Here is a tiny trained network, its code and every weight. The questions are about switching its units off for an input and a class, where a switched-off unit gives its printed mean instead of its output.

import numpy as np


def w(rows, s, z=0):
    codes = np.array(rows[::2]) - 128.0
    scale = np.full(codes.shape[1], s)
    scale[-1] = z or s
    return codes * scale


def f(y):
    return np.maximum(y, 0)


def log_softmax(a):
    a = a - a.max(-1, keepdims=True)
    return a - np.log(np.exp(a).sum(-1, keepdims=True))


def net(x, mask):
    res = np.array(x, float).reshape(1, 7) / 4 @ E
    y = f(res @ A[0][:, :-1].T + A[0][:, -1])
    res = res + np.where(mask, y, B[0][:, -1]) @ B[0][:, :-1]
    return log_softmax(res[-1] @ U[:, :-1].T + U[:, -1])


A, B = {}, {}
E = w([
[117,205,184,106,63,120,61,164],'x0',
[37,99,118,130,131,168,61,148],'x1',
[25,163,185,186,134,168,109,120],'x2',
[119,160,32,120,146,118,62,172],'x3',
[136,112,90,100,145,81,74,54],'x4',
[101,47,135,68,8,108,74,81],'x5',
[174,163,185,168,100,113,143,85],'x6',
],0.012)
A[0] = w([
[68,110,100,203,119,74,79,24,192],'N0',
[157,90,184,171,145,162,177,154,251],'N1',
[44,146,90,153,151,149,51,195,134],'N2',
[184,181,102,80,113,64,152,70,159],'N3',
[95,179,135,180,148,195,108,155,77],'N4',
[180,123,118,140,177,109,188,11,227],'N5',
[121,178,209,191,91,89,195,157,252],'N6',
[58,2,118,16,76,123,95,200,159],'N7',
[101,77,77,100,78,132,92,58,179],'N8',
[200,148,75,27,86,136,106,160,195],'N9',
[102,109,122,159,209,92,173,152,251],'N10',
],0.0099,0.0036)
B[0] = w([
[58,88,177,174,196,181,109,77,197],'N0',
[162,174,157,52,55,166,213,208,192],'N1',
[9,214,66,83,162,202,119,179,233],'N2',
[168,129,136,201,144,49,146,121,200],'N3',
[25,196,189,87,177,202,94,195,195],'N4',
[191,49,117,182,129,87,219,96,218],'N5',
[155,150,202,120,100,220,154,154,214],'N6',
[79,136,43,11,24,207,38,1,255],'N7',
[154,72,127,173,73,88,143,65,212],'N8',
[214,112,48,197,59,37,73,165,215],'N9',
[95,136,68,86,198,155,181,161,200],'N10',
],0.0091,0.016)
U = w([
[62,84,61,38,6,103,65,47,4],'0',
[227,204,46,140,134,31,90,189,116],'1',
[95,68,151,220,185,114,170,33,22],'2',
[165,104,100,103,202,114,229,163,97],'3',
[33,240,61,178,228,120,55,177,160],'4',
[140,209,254,192,27,190,137,174,188],'5',
],0.0099,0.0042)

Each question gives the input, the list of numbers given to net, and the class t.
The units are the neurons (one row each of A and B). Each row of codes is followed by its name. A weight is (code - 128) times the scale printed after its matrix; where a second scale follows, it is the last column's (A, B and U).
mask holds one flag per neuron, in row order. A switched-off neuron (its flag False) gives its mean, the last column of its row in B, instead of its output. The means were averaged over made-up inputs and are rounded, as every weight is.
A unit's drop is (log p(t) with every unit on - log p(t) with that unit switched off) / (log p(t) with every unit on - log p(t) with every unit switched off).
The circuit of an input: a set's keep is (log p(t) with only the set's units on - log p(t) with every unit switched off) / (log p(t) with every unit on - log p(t) with every unit switched off). Starting from all 11 units, units are removed one at a time, each time the one whose removal leaves the highest keep (on an exact tie, the one counted first), for as long as the keep stays at least 0.8.
units of the circuit, in order: the units of the circuit, biggest drop first
most important unit: the unit with the biggest drop
top k neurons: the k neurons with the biggest drops, biggest first
drop of u: that unit's drop, to one decimal
input [-4,2,5,1,-1,-8,8], class 5: most important unit => N6
input [-4,-5,7,2,8,-8,3], class 3: units of the circuit, in order => N10; N5
input [8,-5,5,4,1,2,1], class 5: top 3 neurons => N6; N10; N7
input [3,-1,-2,0,1,-8,1], class 3: units of the circuit, in order => N10; N2
input [5,3,1,3,-4,-2,4], class 4: top 2 neurons => N2; N8
input [-7,-5,7,3,-7,-3,-1], class 3: top 3 neurons => N10; N7; N1
input [-3,-7,2,-7,3,-2,3], class 3: units of the circuit, in order => N5; N1
input [5,3,-8,-7,1,0,6], class 5: top 2 neurons => N6; N10
input [5,2,-1,7,3,0,8], class 4: top 2 neurons => N7; N5
input [1,-8,-8,1,3,6,-2], class 1: top 2 neurons => N9; N3
input [-8,-4,-1,-5,3,1,-4], class 3: top 3 neurons => N1; N10; N7
input [-1,-4,-1,0,-5,5,5], class 5: drop of N9 => 0.0
input [2,-2,5,8,-1,4,2], class 4: drop of N2 => 0.2
input [-5,6,2,-2,4,2,3], class 2: units of the circuit, in order => N0
input [-4,-4,-8,-1,1,-3,-3], class 1: drop of N4 => 0.1
input [1,1,-6,4,5,-1,-2], class 1: drop of N9 => 0.5
